In the rows, 128 means zero.
Here are made-up elements, facts about them, and rows of numbers that follow some of those facts. Name the element behind each unnamed row.

Some elements and their rows:
j841: [ 97 191 108 103 102  95 148  22  98  88 117  90 117  70 107 153  60  63
 167 208 181 240 189 117 111 101]
j190: [121 120 144 118 124 135 133 135 128 125 136 128 126 145 124 124 126 132
 138 111 121 130 127 125 119 122]
j769: [156 122 159 167 143 132 102  84 140 116 146 114 152 144 140 163 131 118
 131 146  89 113 149 120 153 155]
j889: [126 128 131 124 134 123 125 124 132 130 131 127 124 123 128 128 128 131
 123 131 133 124 129 134 129 130]
j491: [120 131 126 107 136 119 119 147 134 118 111 137 111 130 121 117 134 140
 131 110 142 130 120 130 133 129]
j49: [155 116 155 165 140 212 103  21 128 112 143 147 172 170 169 163 123 133
 142 104  78 126 157 118 150 151]
j66: [148 123 143 170 151 201  89   8 131 115 141 155 171 157 177 165 126 131
 135 114  89 127 162 127 157 160]
j641: [117 132 126 121 119 108 115 129 128 127 145 136 116 121 136 132 136 130
 146 120 123 141 119 132 125 132]
j52: [104 124 144 112 121  90 106 130 131 131 161 147  97 127 133 124 134 135
 167 107 130 141 114 142 123 129]
j512: [121 128 138 118 138 123 121 124 133 135 129 127 118 126 129 121 124 132
 124 131 132 117 133 136 128 131]
j559: [175 108 178 171 140  89 142 183 143 113 136  58 155 148  80 149 128 107
 109 180  83  81 140  99 143 133]
j175: [143 133 117 145 126 132 127 134 126 121 125 126 130 120 132 136 120 134
 128 131 144 154 104 125 125 133]
j560: [119 138 121 122 138  98 108 123 134 133 128 140 114 110 138 129 134 130
 128 136 148 135 126 139 136 137]
j616: [122 136  91 146 156 116 119 127 127 134 101 132 142 104 131 128 141 125
 112 159 147 112 141 130 150 132]
j80: [159 117 118 101 131  99 117 100 146 156 137 157 154 119 115 153 154 156
  84 175 192 205 117 116 119 162]
j87: [130 121 140 117 128 151 142 136 127 125 121 120 131 143 120 119 124 131
 123 116 123 122 129 120 120 120]
j212: [135 130 123 135 138 134 132 128 129 129 106 124 132 123 122 123 122 128
 109 140 140 119 135 130 137 126]

Facts:
Π: uses; ψ: points at
j103	Π	j960; j110	Π	j510; j115	Π	j865; j120	Π	j550; j129	Π	j797; j133	Π	j49; j147	Π	j52; j154	Π	j595
j155	Π	j115; j16	Π	j111; j161	Π	j330; j166	Π	j569; j168	Π	j815; j179	Π	j440; j182	Π	j760; j186	Π	j509
j190	Π	j354; j191	Π	j379; j197	Π	j772; j202	Π	j166; j207	Π	j806; j209	Π	j281; j212	Π	j31; j219	Π	j289
j237	Π	j69; j240	Π	j641; j244	Π	j91; j256	Π	j27; j261	Π	j975; j27	Π	j622; j281	Π	j909; j291	Π	j656
j296	Π	j161; j297	Π	j613; j309	Π	j791; j31	Π	j556; j313	Π	j456; j323	Π	j147; j330	Π	j182; j334	Π	j54
j337	Π	j425; j338	Π	j535; j347	Π	j168; j348	Π	j667; j350	Π	j38; j351	Π	j979; j363	Π	j313; j369	Π	j348
j380	Π	j390; j384	Π	j818; j386	Π	j256; j387	Π	j29; j390	Π	j337; j403	Π	j363; j411	Π	j738; j413	Π	j732
j425	Π	j323; j437	Π	j829; j440	Π	j560; j442	Π	j679; j443	Π	j952; j447	Π	j87; j448	Π	j819; j45	Π	j699
j450	Π	j240; j456	Π	j61; j469	Π	j873; j485	Π	j802; j49	Π	j66; j491	Π	j495; j495	Π	j905; j50	Π	j602
j509	Π	j820; j510	Π	j922; j512	Π	j789; j519	Π	j609; j528	Π	j110; j529	Π	j954; j535	Π	j894; j54	Π	j190
j542	Π	j934; j543	Π	j129; j550	Π	j154; j553	Π	j261; j559	Π	j862; j560	Π	j350; j561	Π	j380; j568	Π	j542
j569	Π	j47; j57	Π	j386; j574	Π	j284; j583	Π	j947; j585	Π	j57; j593	Π	j485; j60	Π	j458; j602	Π	j939
j609	Π	j841; j61	Π	j338; j613	Π	j626; j616	Π	j16; j623	Π	j568; j624	Π	j186; j626	Π	j872; j64	Π	j519
j649	Π	j871; j651	Π	j442; j656	Π	j876; j66	Π	j624; j664	Π	j203; j670	Π	j512; j675	Π	j670; j677	Π	j384
j679	Π	j469; j69	Π	j34; j699	Π	j50; j70	Π	j443; j702	Π	j320; j703	Π	j84; j730	Π	j448; j732	Π	j572
j735	Π	j297; j738	Π	j677; j760	Π	j585; j762	Π	j155; j769	Π	j207; j772	Π	j529; j776	Π	j995; j789	Π	j332
j791	Π	j491; j802	Π	j179; j806	Π	j133; j812	Π	j120; j815	Π	j574; j818	Π	j623; j829	Π	j834; j834	Π	j651
j841	Π	j411; j862	Π	j437; j865	Π	j309; j87	Π	j924; j871	Π	j812; j872	Π	j315; j873	Π	j769; j876	Π	j347
j884	Π	j351; j905	Π	j776; j909	Π	j369; j91	Π	j334; j911	Π	j593; j924	Π	j70; j934	Π	j79; j939	Π	j403
j943	Π	j64; j947	Π	j244; j952	Π	j730; j954	Π	j702; j975	Π	j664; j979	Π	j561; j995	Π	j387; j999	Π	j943
j103	ψ	j360; j110	ψ	j133; j111	ψ	j360; j111	ψ	j244; j111	ψ	j450; j115	ψ	j296; j120	ψ	j442; j129	ψ	j789
j147	ψ	j541; j149	ψ	j338; j149	ψ	j624; j154	ψ	j595; j158	ψ	j413; j158	ψ	j133; j16	ψ	j111; j16	ψ	j841
j175	ψ	j60; j179	ψ	j442; j190	ψ	j133; j190	ψ	j884; j190	ψ	j699; j190	ψ	j769; j190	ψ	j244; j191	ψ	j608
j191	ψ	j334; j197	ψ	j133; j197	ψ	j332; j202	ψ	j732; j203	ψ	j197; j203	ψ	j943; j207	ψ	j332; j237	ψ	j338
j240	ψ	j469; j244	ψ	j550; j256	ψ	j133; j256	ψ	j442; j257	ψ	j413; j261	ψ	j543; j281	ψ	j602; j281	ψ	j101
j284	ψ	j133; j284	ψ	j810; j289	ψ	j147; j29	ψ	j934; j29	ψ	j772; j29	ψ	j338; j29	ψ	j649; j290	ψ	j360
j290	ψ	j675; j296	ψ	j769; j31	ψ	j413; j31	ψ	j360; j313	ψ	j561; j315	ψ	j133; j315	ψ	j560; j315	ψ	j101
j315	ψ	j338; j320	ψ	j413; j320	ψ	j675; j320	ψ	j561; j330	ψ	j332; j330	ψ	j769; j332	ψ	j413; j334	ψ	j350
j334	ψ	j101; j337	ψ	j560; j338	ψ	j332; j34	ψ	j810; j34	ψ	j296; j34	ψ	j360; j34	ψ	j947; j348	ψ	j924
j348	ψ	j31; j348	ψ	j360; j348	ψ	j762; j351	ψ	j815; j354	ψ	j608; j360	ψ	j133; j369	ψ	j413; j369	ψ	j769
j377	ψ	j133; j38	ψ	j568; j38	ψ	j664; j380	ψ	j315; j380	ψ	j543; j384	ψ	j197; j384	ψ	j338; j386	ψ	j973
j386	ψ	j133; j386	ψ	j350; j387	ψ	j820; j390	ψ	j296; j403	ψ	j675; j411	ψ	j789; j411	ψ	j868; j411	ψ	j761
j425	ψ	j34; j437	ψ	j664; j437	ψ	j360; j437	ψ	j999; j442	ψ	j133; j442	ψ	j101; j443	ψ	j437; j448	ψ	j568
j450	ψ	j115; j450	ψ	j769; j456	ψ	j133; j456	ψ	j884; j456	ψ	j947; j456	ψ	j203; j462	ψ	j369; j462	ψ	j699
j469	ψ	j133; j469	ψ	j560; j469	ψ	j769; j47	ψ	j462; j47	ψ	j379; j47	ψ	j386; j471	ψ	j676; j471	ψ	j338
j49	ψ	j746; j49	ψ	j624; j495	ψ	j608; j495	ψ	j337; j495	ψ	j675; j50	ψ	j79; j50	ψ	j593; j509	ψ	j360
j510	ψ	j618; j512	ψ	j380; j512	ψ	j363; j512	ψ	j620; j518	ψ	j284; j518	ψ	j939; j52	ψ	j512; j529	ψ	j560
j529	ψ	j810; j529	ψ	j732; j529	ψ	j450; j54	ψ	j197; j541	ψ	j413; j541	ψ	j158; j542	ψ	j541; j542	ψ	j147
j550	ψ	j593; j553	ψ	j605; j556	ψ	j820; j556	ψ	j943; j556	ψ	j363; j559	ψ	j256; j559	ψ	j158; j559	ψ	j550
j561	ψ	j934; j568	ψ	j52; j568	ψ	j884; j569	ψ	j861; j569	ψ	j550; j572	ψ	j80; j574	ψ	j776; j585	ψ	j884
j585	ψ	j332; j593	ψ	j413; j593	ψ	j338; j595	ψ	j54; j60	ψ	j622; j60	ψ	j290; j602	ψ	j360; j602	ψ	j101
j605	ψ	j873; j608	ψ	j147; j608	ψ	j624; j609	ψ	j623; j609	ψ	j509; j61	ψ	j834; j61	ψ	j237; j61	ψ	j448
j613	ψ	j133; j613	ψ	j332; j618	ψ	j290; j620	ψ	j973; j620	ψ	j834; j622	ψ	j939; j622	ψ	j776; j622	ψ	j509
j623	ψ	j291; j623	ψ	j386; j624	ψ	j973; j624	ψ	j360; j625	ψ	j256; j625	ψ	j413; j625	ψ	j973; j625	ψ	j889
j626	ψ	j332; j649	ψ	j133; j649	ψ	j360; j656	ψ	j861; j656	ψ	j290; j66	ψ	j624; j664	ψ	j413; j667	ψ	j16
j675	ψ	j133; j675	ψ	j560; j675	ψ	j812; j676	ψ	j541; j676	ψ	j332; j676	ψ	j670; j677	ψ	j379; j677	ψ	j761
j679	ψ	j672; j679	ψ	j965; j679	ψ	j120; j679	ψ	j616; j69	ψ	j789; j70	ψ	j52; j70	ψ	j386; j703	ψ	j330
j73	ψ	j675; j730	ψ	j541; j730	ψ	j403; j730	ψ	j111; j730	ψ	j865; j732	ψ	j66; j732	ψ	j560; j732	ψ	j363
j735	ψ	j261; j735	ψ	j332; j735	ψ	j115; j735	ψ	j556; j735	ψ	j676; j735	ψ	j812; j746	ψ	j861; j746	ψ	j462
j746	ψ	j550; j761	ψ	j387; j761	ψ	j960; j762	ψ	j413; j769	ψ	j133; j772	ψ	j413; j772	ψ	j973; j776	ψ	j101
j79	ψ	j360; j79	ψ	j812; j791	ψ	j147; j791	ψ	j738; j797	ψ	j625; j806	ψ	j732; j806	ψ	j158; j810	ψ	j469
j810	ψ	j413; j810	ψ	j541; j810	ψ	j332; j815	ψ	j868; j815	ψ	j602; j818	ψ	j207; j819	ψ	j66; j820	ψ	j413
j820	ψ	j973; j820	ψ	j133; j820	ψ	j670; j829	ψ	j296; j829	ψ	j762; j834	ψ	j296; j835	ψ	j337; j835	ψ	j350
j835	ψ	j101; j835	ψ	j80; j853	ψ	j939; j861	ψ	j469; j862	ψ	j776; j862	ψ	j175; j865	ψ	j133; j865	ψ	j675
j865	ψ	j101; j87	ψ	j732; j87	ψ	j360; j871	ψ	j387; j871	ψ	j585; j872	ψ	j820; j876	ψ	j101; j884	ψ	j337
j884	ψ	j543; j889	ψ	j315; j889	ψ	j462; j894	ψ	j568; j898	ψ	j360; j905	ψ	j101; j909	ψ	j973; j909	ψ	j602
j909	ψ	j115; j909	ψ	j377; j909	ψ	j762; j91	ψ	j561; j91	ψ	j458; j911	ψ	j834; j918	ψ	j818; j918	ψ	j593
j924	ψ	j31; j924	ψ	j934; j934	ψ	j865; j939	ψ	j789; j939	ψ	j158; j947	ψ	j387; j947	ψ	j31; j947	ψ	j616
j952	ψ	j542; j960	ψ	j999; j965	ψ	j289; j973	ψ	j332; j975	ψ	j868; j975	ψ	j101; j979	ψ	j620; j999	ψ	j772

Rows to name:
No name comes twice in this set of rows, the named rows included.
[122 127 132 115 135 122 123 136 132 127 123 130 118 128 130 119 130 137
 125 123 136 123 128 137 130 129] -> j585
[163  86 143  79 101 121 138 115 144 159 167 166 172 155 102 158 162 168
  96 145 175 238 103  92  89 152] -> j572
[159 114 187 158 141  46 120 184 152 125 164  58 129 129  86 153 136 106
 121 185  82  81 138 115 142 146] -> j834
[123 130 130 113 142 127 125 130 136 129 119 128 116 128 126 120 129 135
 116 123 138 117 129 137 128 131] -> j380
[132 137 114 135 137 112 110 122 134 132 124 135 124 107 135 134 133 130
 120 147 151 140 123 135 133 138] -> j101
[134 153  89 180 136 126 106 141 125 108 116 117 106  95 145 136 107 123
 141 132 143 135  87 145 138 132] -> j789
[121 122 115 127 133 123 126 131 125 130 127 135 140 124 124 129 142 126
 128 133 130 131 131 121 132 129] -> j608
[ 72 127   9 173 131 114 151 111  80 169 138 156 202  69 134 142 168  80
 148 211 143 142 157 103 130 111] -> j738
[133 115 158 110 146 164 151 132 131 133 109 109 128 149 113 104 117 136
 101 123 128  90 147 132 125 116] -> j911
[138 110 128 127 133 154 150 139 123 128 112 125 154 144 111 123 131 134
 111 132 131 126 133 112 127 118] -> j191
[114 139 138 108 118 110 115 119 127 115 136 128 116 121 132 141 136 120
 154 118 127 155 126 127 123 129] -> j111
[119 138 125 133 126 118 112 129 130 125 146 130 105 119 141 131 125 127
 147 118 123 134 111 136 123 129] -> j960
[125 114 126 124 125 144 140 143 124 126 126 133 136 143 120 123 132 133
 133 116 123 129 123 118 122 119] -> j179

Now the same elements, written a new way:
Named rows:
j834: [113 106 127 138 137 148 190 160 124 155 146 152 199 151  74 147 129  92
 160 132 114 103 114 121 157 122 139 140 165 162 144 179 130  90 106 135
 115 161]
j61: [100 133 148 130 147 123 153 136 113 111  96 114 148 151 133 127 146  98
 130 133  99 138 131 143 132 114 122 130 119 114 133 141 127 124 132 131
 143 138]
j338: [109 173 166 142 176 125 143 162  97 122  82 116 135 139 152 136 168  96
 119 145 124 169 133 149 125 114 165 127 122 119  95 103 126 145 117 151
 139 118]
j593: [108 130 119 111 169 125 145 151 128 139  85 137 130 144 151 131 104 136
 133 122 144 115 124 134 110 127 136 116 129 134 115 130 117 133 143 126
 155 125]
j735: [130 112 138 111 154 125 126 142 129 146 103 134 147 134 129 119 130 105
 128 129 141 146 122 130 119 124 142 127 136 134 101 119 118 110 137 143
 144 137]
j868: [124 116 134 116 141 128 129 126 140 121 128 114 149 131 107 121 138 126
 125 123 125 126 126 133 114 130 131 134 135 129 125 120 116 123 138 132
 142 126]
j103: [126 124 131 112 146 133 107 135 124 146 136 139 163 147 126  98 148 112
  95 106 160 125 128 107 140 115 112 121 132 119 118 127 107  92  96 138
 163 120]
j387: [ 79 144 122  91 149 112 138 150 147 125  83 120 134 120 126 137 115 111
 137  93  76 132 146 127 146 121 106 142 124 143 123 109 111  97 142 139
 131 122]
j762: [120  91 115 129 166 130 142 130 119 132 100 156 155 172 160 138 108 135
 135 141 177 105 115 134  70 128 153 102 131 125 110 145 123 201 158 110
 189 147]
j789: [123 112 132 115 142 127 127 128 141 119 131 114 145 131 111 127 135 124
 124 123 130 126 130 134 117 130 126 132 134 129 128 122 117 120 142 130
 141 131]
j509: [147  95 154 139 140 141 100 148 144 150 150 112 127 157 153  66 144 113
 111  92 171 106 147 123 187 130  87 102 147 108 124 142  82 150  37 157
 161  77]
j641: [121 129 134 131 146 126 134 131 141 113 142 112 141 131 107 131 136 129
 122 120 122 125 131 135 117 130 122 130 136 127 130 118 122 138 138 128
 136 121]
j257: [103 132 117 124 170 125 143 149 130 135  87 139 140 150 142 133 103 144
 135 115 136 100 111 135 113 130 138 112 131 142 119 139 116 146 139 122
 159 122]
j760: [118 113 132 110 142 125 125 126 139 118 124 117 148 132 112 126 137 121
 125 122 124 130 131 133 114 128 131 132 131 131 123 119 116 123 145 131
 146 132]
j45: [126  83 106  79 135 119 108 119 167 137 137 137 150 122 108 136 112 123
 132 109 143 133 147 113  87 136 131 136 143 142 100  94 112 153 169 129
 155 138]
j746: [125 113 129 112 145 125 146 141 135 137 123 126 129 135 134 125 112 113
 127 123 132 130 133 132 127 125 111 129 133 118 126 130 125 109 139 129
 135 141]
j924: [121 118 128 111 148 126 138 137 133 135 119 129 139 139 131 121 122 115
 124 120 134 129 132 127 121 123 116 128 132 123 122 127 119 116 131 130
 144 133]

Which element is each row?
No name comes twice in this set of rows, the named rows included.
[107 134 151 140 136 117  86 140 126 132 174 169 156 135 147 100 129 108
  69 102 134 103 103 113 174 120 124 134 127 125 125  94 111 146  96 135
 161 131] -> j360
[121 111 128 111 145 125 143 135 132 124 137 128 131 141 143 136 121 110
 121 133 141 136 147 132 102 123 121 130 129 112 121 117 128 154 146 123
 148 144] -> j791
[122 123 128 126 148 123 142 137 137 128 130 129 141 138 123 131 122 114
 125 118 121 131 133 129 119 124 114 130 136 121 121 119 128 141 135 127
 141 129] -> j425
[123 115 131 117 145 122 142 140 135 135 124 132 134 135 133 127 113 111
 127 124 129 127 126 133 126 125 116 130 134 123 125 127 125 121 138 130
 136 141] -> j861
[120 130 129 126 151 129 128 139 129 137 134 133 152 145 125 114 135 117
 109 107 141 123 129 118 132 119 109 122 134 120 124 123 118 117 108 131
 151 118] -> j348
[106  98 151 134 126 132 141 161 133 144 166 158 151 133 135 124 105 100
 126 132 123  87 109 137 182 135 147 141 149 152 139 138 112 137 109 141
 127 157] -> j469
[116 105 110  95 144 119 136 136 155 136 132 140 129 130 136 143  95 118
 128 112 134 129 151 121 100 129 112 133 137 126 113 101 123 159 159 122
 145 140] -> j939
[112 128 122 123 164 125 141 147 131 135 100 138 137 144 141 128 107 132
 130 118 136 111 117 133 119 128 132 117 133 134 120 132 119 136 136 125
 150 127] -> j625
[122 100 154 157 149 125 119 160 151 134 127 128 100 146 177 100  91 129
 137 108 135  83 121 154 180 146 118 106 146 131 125 133  95 214  84 145
 149  98] -> j820
[105 120 122 138 165 119 142 142 134 131  85 147 152 150 133 133 103 127
 143 114 117 106 100 135 120 128 130 114 137 144 119 140 124 154 142 123
 153 134] -> j369
[123 136 131 127 150 132 116 139 125 139 149 137 157 147 123 105 149 116
  91 101 152 123 130 110 142 116 107 121 133 115 123 121 112 108  89 135
 157 111] -> j898
[159 161 130 162 189 152 110 109 125 125 146 145 112 136 123  58 147 150
  80  93 148 122  98 112 140 118 100 112 133 127 124 117 130  52  60 127
 113 165] -> j79
[116 138 130 130 174 122 135 158 126 141  94 140 132 138 147 138 114 127
 128 122 145 128 117 136 118 128 146 114 136 140 103 116 121 145 134 136
 146 123] -> j810
[101 131 126  96 142 119 142 142 140 128 115 125 128 131 138 131 115 111
 124 115 109 132 148 128 126 122 112 139 125 123 123 109 118 123 141 130
 138 132] -> j495

